(in the rows, 128 means zero)
Both labels of each row:
[139 124 132 115 138 122 200 142 128 122 101 156 129 130 117 117 165 111
 136 109 148  82]
(85), J
[113 113 121 151 133 154 198 146 133 107 131 144 117 129 131  92 127  99
 135 126 162  93]
(85), T
[134 117 136 139 119 124 184 154 131 124 122 156 130 121 134 128 138 115
 151 126 153 109]
(85), T
[ 91 121 162 107 162 135 161 157 132 126 105 142 137 128 124 132 107 113
 137 116 149  99]
(82), Q
[ 46 119 184 132 179 111 177 152  96 133  91 149 147 123 126 129 123 168
 135  95 161  94]
(82), T
[ 69 132 144 115 155 117 175 155 100 101  95 122 142 120 124 126 109 139
 144 112 150 114]
(82), Q
[ 65 134 168 129 154 125 157 158 153  90 100 155 120 127 122 148 120 149
 142 113 183 104]
(82), T
[ 86 136 146 104 173 110 184 146 127 115 108  92 161 130 137 127 129 115
  88  94 152 107]
(82), J
[ 48 136 160 188 151 120 136 149 109 100 101 142 121 130 111 126 106 179
 139 126 140 108]
(82), Q
[ 63 110 161 101 175 122 203 160 119 106  99 111 147 121 131 145 136 103
 164 109 149  86]
(82), Q
[ 72 128 145 164 136 122 162 127 115 104 129 144 129 130 127 118 126 145
 137 117 155 119]
(82), T
[ 90 117 140 116 182 100 185 153 129 128  83 136 147 120 145 136 101 117
 173 106 133 105]
(82), J
[ 77 143 184 141 168 145 194 157 108 102  96 147 125 116 128  98  98 154
 157 127 167 100]
(82), T
[ 20 117 133 100 155 146 136 166 122 115 122 145 127 130 115 122 114 126
 143 156 160 113]
(91), Q
[ 72 125 155 130 150 117 142 142 102 101 131 148 122 120 129  89 118 175
 143 125 150 125]
(82), T
[ 67 122 150  97 170 109 207 144 123 114 105 133 157 122 125 116 120 117
 147  92 215 122]
(82), Q
[ 95 115 150  90 147 100 234 170 148 120 101   4 165 128 129 119 124  81
 143 102 180 121]
(85), J
[ 88 137 133 139 121 131 128 124 114  98 132 151 125 120 192 120 133 149
 109 136 133 114]
(82), T
[ 99 121 160 113 252 134 173 157 134 134 114 125 144 138 118 134 123  98
 135 105 141 110]
(82), J
[120 111 145 117 117 116 196 168 125  94 101 152 159 183 143 108 148 136
 123 111 149 105]
(85), T
[ 90 106 155 103 179 112 195 120 140 121  86 136 153 131 124 113 138 114
 143  77 149 105]
(82), J
[ 73 129 171 127 149 121 183 150 116 103 104 132 136 121 104 121 124 135
 146 115 146 124]
(84), T
[ 99 126 145 113 106 138 146 145 122 113 129 137 130 132 122 114 164 139
 127 125 151 111]
(85), T
[ 92 126 153 108 163 124 153 143 124 129 107 130 136 122 116 136  93 120
 119 124 139 115]
(82), J
[ 61 121 155  97 130 127 187 171 123  97 118 140 142 123 126 123 111 136
 151 133 172  99]
(84), T
[ 76 121 164 110 118 151 146 151 105  94 125 137 125 126 142 136 116 155
 109 157 139 113]
(82), T
[ 99 130 143 130 146 123 182 136 106 111  93 134 139 142 137 131 123 160
 112 106 148 110]
(84), Q
[ 84 140 143 134 143 123 144 149 117 107 114 134 130 118 126 149 121 126
 159 110 134 125]
(82), T
[121 120 151  95 201  99 196 149 133 115  86 115 153 116 129 143 125 130
 150  82 147 112]
(82), J
[ 52 121 163 131 161 143 202 195 128 102 129 149 144 126 123 116 117 122
 147 138 175  72]
(91), T
[ 83 117 178 117 160 108 227 177 100  91  99 144 142 129 129 125 108 126
 142 101 174  96]
(84), Q
[ 85 149 178 100 145 120 168 147  97  83 103 139 142 142 124 121 117 160
 198  50 148 128]
(82), T
[114 119 154 131 169 108 159 143 132 131   4 126 139 142 128 129 122 105
 152 133 151 104]
(82), J
[132 104 130 124 145 113 201 138 122 106  89 167 149 142 125 121 166  90
 172  90 163 105]
(85), J

Two labels a row:
[127 126 139 116 114 127 108 124 136 130 126 122 110 149 175 131 132  92
 119 129 105 129]
E, (282)
[131 127 118 129 119 140 148 130 135 128 143 159 116 141 188 118 141  87
 126 123 137  71]
E, (286)
[134 126 138 127 118 132  99 127 139 127 117 125 123 129 158 135 119  93
  93 132  98 118]
X, (281)
[128 124 131 114 106 142 170 122 141 131 132 152 115 137 163 133 136  89
 132 119 164 111]
E, (282)
[114 123 145 108 105 165 128 112 132 117 133 176 126 136 157 130 125  86
 125 128 158 135]
E, (281)
[127 132 135 145 116 139 139 124 120 118 138 149 115 141 181 127 123  86
 124 122 156 109]
E, (282)
[130 130 127 124 110 160 134 106 118 114 144 160 101 142 153 130 128  89
 131 122 163 137]
E, (282)
[132 124 137 126 108 112 129 130 144 122 125 132 109 126 159 123 123 104
 128 124 122 107]
X, (281)
[129 135 113 128 104 117 140 114 107 121 144 147 129 132 142 129 123 102
 141 121 159 109]
E, (282)
[134 144 136 134 119 143 139 131 145 123 126 151 110 134 180 126 129  82
  96 125 127 116]
E, (281)
[121 114 120 132 112 170 156 115 114 120 127 164 117 154 157 134 134 105
 136 121 137 131]
E, (282)
[133 106 135 120 111 148 125 121 135 117 129 139 116 126 190 134 126  84
 121 128 139 110]
E, (281)
[127 133 134 134 124 117 131 118 132 125 123  96 107 156 160 126 126 106
 113 127 117 124]
X, (282)
[146 125 123 128 115 130 136 120 126 123 133 182 131 122 153 129 120  98
 143 115 148 100]
E, (282)

Both labels of each row:
[141 166 140 137 146 111  88 115 145 131 118 191 131 120 134 118 165 143
 129 112 156 165]
D, [46]
[145 137 123 124 141 105 123  98 148 118 138 151 130 128 138 132 151 127
 151 155 133 125]
R, [46]
[133 107 110 117 112 131 136 152 125 113 135 152 108 165  79 161 112 151
 131 137 112  97]
D, [55]
[129 169 140 140 148 128 111 134 132 144 139 134 127 117 164 115 123 128
 125 109 143 151]
D, [47]
[143 144 135 119 110 119  97 132 134 116 133 151 113 157 108 125 153 135
 121 124 126 118]
D, [55]
[154 138 151 112 143 133  97 146 166 134  92 195 133 129 137 119 202 105
 119 114 165 208]
N, [55]
[129 114 126 131 127 138 121 132 139 138 127 169 114 152 105 142 136 146
 133 121 131 136]
F, [55]
[145 143 110 123 134 106 110 118 146 125 134 163 127 131 155 134 143 127
 141 120 176 145]
D, [46]
[143 130 128 128 144 120 122 120 139 131 124 149 132  99 133 126 166 135
 144 130 144 154]
R, [46]
[142 144 116 125 119 133 122 172 139 114 124 155 110 142 114 126 154 138
 123 114 123 106]
D, [45]
